Here is a tiny trained network, its code and every weight. The questions are about switching its units off for an input and a class, where a switched-off unit gives its printed mean instead of its output.

import numpy as np


def w(rows, s, z=0):
    codes = np.array(rows[::2]) - 128.0
    scale = np.full(codes.shape[1], s)
    scale[-1] = z or s
    return codes * scale


def norm(h):
    return h / np.sqrt((h * h).mean(-1, keepdims=True) + 1e-5)


def f(y):
    return y / 2 * (1 + np.tanh(0.7978845608 * (y + 0.044715 * y**3)))


def log_softmax(a):
    a = a - a.max(-1, keepdims=True)
    return a - np.log(np.exp(a).sum(-1, keepdims=True))


def net(x, mask):
    res = np.array(x, float).reshape(1, 6) / 4 @ E
    u = 0
    for l in range(4):
        y = f(norm(res) @ A[l][:, :-1].T + A[l][:, -1])
        res = res + np.where(mask[u : u + 3], y, B[l][:, -1]) @ B[l][:, :-1]
        u += 3
    return log_softmax(norm(res)[-1] @ U[:, :-1].T + U[:, -1])


A, B = {}, {}
E = w([
[112,55,146,139,135,137,109,111,170,92],'x0',
[73,114,157,116,71,110,85,92,139,131],'x1',
[24,178,88,91,112,194,136,140,128,178],'x2',
[145,119,77,155,187,134,110,3,180,145],'x3',
[102,83,25,120,147,55,79,85,133,174],'x4',
[112,123,165,37,113,42,162,140,191,84],'x5',
],0.012)
A[0] = w([
[122,78,118,97,129,4,138,167,122,133,24],'0.n0',
[109,118,92,59,146,36,129,74,213,109,45],'0.n1',
[116,175,42,106,129,123,139,133,95,174,1],'0.n2',
],0.024,0.0073)
B[0] = w([
[244,203,7,91,7,170,102,191,250,2,222],'0.n0',
[72,7,243,120,220,118,226,50,217,240,250],'0.n1',
[87,229,85,176,157,145,182,209,45,155,193],'0.n2',
],0.0092,0.017)
A[1] = w([
[165,175,113,88,187,230,121,99,143,86,104],'1.n0',
[68,89,69,60,167,26,87,82,62,38,2],'1.n1',
[134,111,45,48,185,6,116,59,60,86,49],'1.n2',
],0.015,0.0046)
B[1] = w([
[113,65,149,255,86,101,194,190,72,187,253],'1.n0',
[162,190,154,203,159,138,70,163,168,124,122],'1.n1',
[119,197,161,186,67,84,158,45,167,91,122],'1.n2',
],0.0091,0.005)
A[2] = w([
[168,135,92,45,186,54,132,86,75,115,39],'2.n0',
[167,63,56,152,158,4,88,62,90,129,2],'2.n1',
[141,195,30,121,185,109,106,117,99,218,87],'2.n2',
],0.024,0.0044)
B[2] = w([
[139,120,143,178,112,66,134,128,96,177,125],'2.n0',
[141,162,150,143,173,175,4,137,167,92,166],'2.n1',
[110,176,72,86,174,134,172,114,69,69,248],'2.n2',
],0.017,0.012)
A[3] = w([
[137,163,251,88,111,34,117,178,86,61,66],'3.n0',
[188,65,124,142,132,36,122,105,124,104,3],'3.n1',
[8,112,71,97,78,102,47,122,61,143,61],'3.n2',
],0.024,0.0032)
B[3] = w([
[247,66,146,21,178,76,112,74,9,140,254],'3.n0',
[55,172,51,126,96,102,113,134,136,170,190],'3.n1',
[22,185,202,100,26,159,103,144,190,107,216],'3.n2',
],0.013,0.008)
U = w([
[216,89,163,67,128,104,134,119,33,141,220],'0',
[69,158,176,99,59,173,91,131,120,129,14],'1',
[73,66,119,100,183,95,158,43,211,193,215],'2',
[74,221,57,99,170,158,192,144,50,112,250],'3',
[161,145,90,183,185,178,29,103,135,102,5],'4',
[201,139,50,87,47,57,123,169,205,92,89],'5',
[139,109,149,250,132,162,193,147,60,184,21],'6',
],0.015,0.0023)

Each question gives the input, the list of numbers given to net, and the class t.
The units are the neurons (one row each of A and B). Each row of codes is followed by its name. A weight is (code - 128) times the scale printed after its matrix; where a second scale follows, it is the last column's (A, B and U).
mask holds one flag per neuron, layer by layer. A switched-off neuron (its flag False) gives its mean, the last column of its row in B, instead of its output. The means were averaged over made-up inputs and are rounded, as every weight is.
A unit's drop is (log p(t) with every unit on - log p(t) with that unit switched off) / (log p(t) with every unit on - log p(t) with every unit switched off).
The circuit of an input: a set's keep is (log p(t) with only the set's units on - log p(t) with every unit switched off) / (log p(t) with every unit on - log p(t) with every unit switched off). Starting from all 12 units, units are removed one at a time, each time the one whose removal leaves the highest keep (on an exact tie, the one counted first), for as long as the keep stays at least 0.8.
units of the circuit, in order: the units of the circuit, biggest drop first
k most important neurons: the k neurons with the biggest drops, biggest first
top k neurons in layer l: the k neurons of layer l with the biggest drops, biggest first
drop of u: that unit's drop, to one decimal
input [-8,-7,-1,7,-7,6], class 6: units of the circuit, in order -> 1.n0; 2.n2
input [4,-3,4,0,0,5], class 2: units of the circuit, in order -> 0.n1
input [8,3,-1,8,-4,-3], class 4: units of the circuit, in order -> 0.n1; 0.n2; 2.n1; 0.n0
input [0,7,7,-5,1,6], class 2: units of the circuit, in order -> 0.n1; 0.n2
input [0,2,-2,-1,-8,-6], class 6: 3 most important neurons -> 1.n0; 2.n2; 2.n1
input [7,4,-5,-2,-1,-4], class 4: 2 most important neurons -> 0.n1; 0.n2
input [6,-6,-4,5,-8,1], class 6: top 2 neurons in layer 0 -> 0.n1; 0.n0
input [1,-3,-2,0,3,-3], class 4: units of the circuit, in order -> 2.n1; 0.n0
input [-4,-6,-4,-2,-2,-7], class 6: 3 most important neurons -> 0.n2; 1.n0; 3.n0
input [1,3,5,-2,-2,3], class 1: units of the circuit, in order -> 3.n2; 0.n1; 0.n0
input [-6,0,-5,7,-2,-5], class 4: 2 most important neurons -> 2.n1; 0.n2
input [-3,5,3,-7,-4,-5], class 0: 2 most important neurons -> 3.n0; 0.n2
input [1,-4,-3,-3,-5,-3], class 0: 3 most important neurons -> 3.n0; 0.n0; 0.n1
input [-2,5,-8,2,1,-6], class 4: units of the circuit, in order -> 2.n1
input [1,4,-3,-3,-2,-6], class 0: 2 most important neurons -> 0.n1; 0.n0
input [-4,-7,-5,5,3,-2], class 4: 2 most important neurons -> 2.n1; 1.n2
input [-7,7,-6,0,2,-7], class 4: 3 most important neurons -> 2.n1; 0.n2; 0.n0
input [1,-3,5,-4,1,5], class 5: 2 most important neurons -> 0.n0; 2.n2
input [-2,-7,6,-8,-6,1], class 0: drop of 3.n0 -> 0.2
input [7,7,6,-2,4,-3], class 1: units of the circuit, in order -> 3.n2
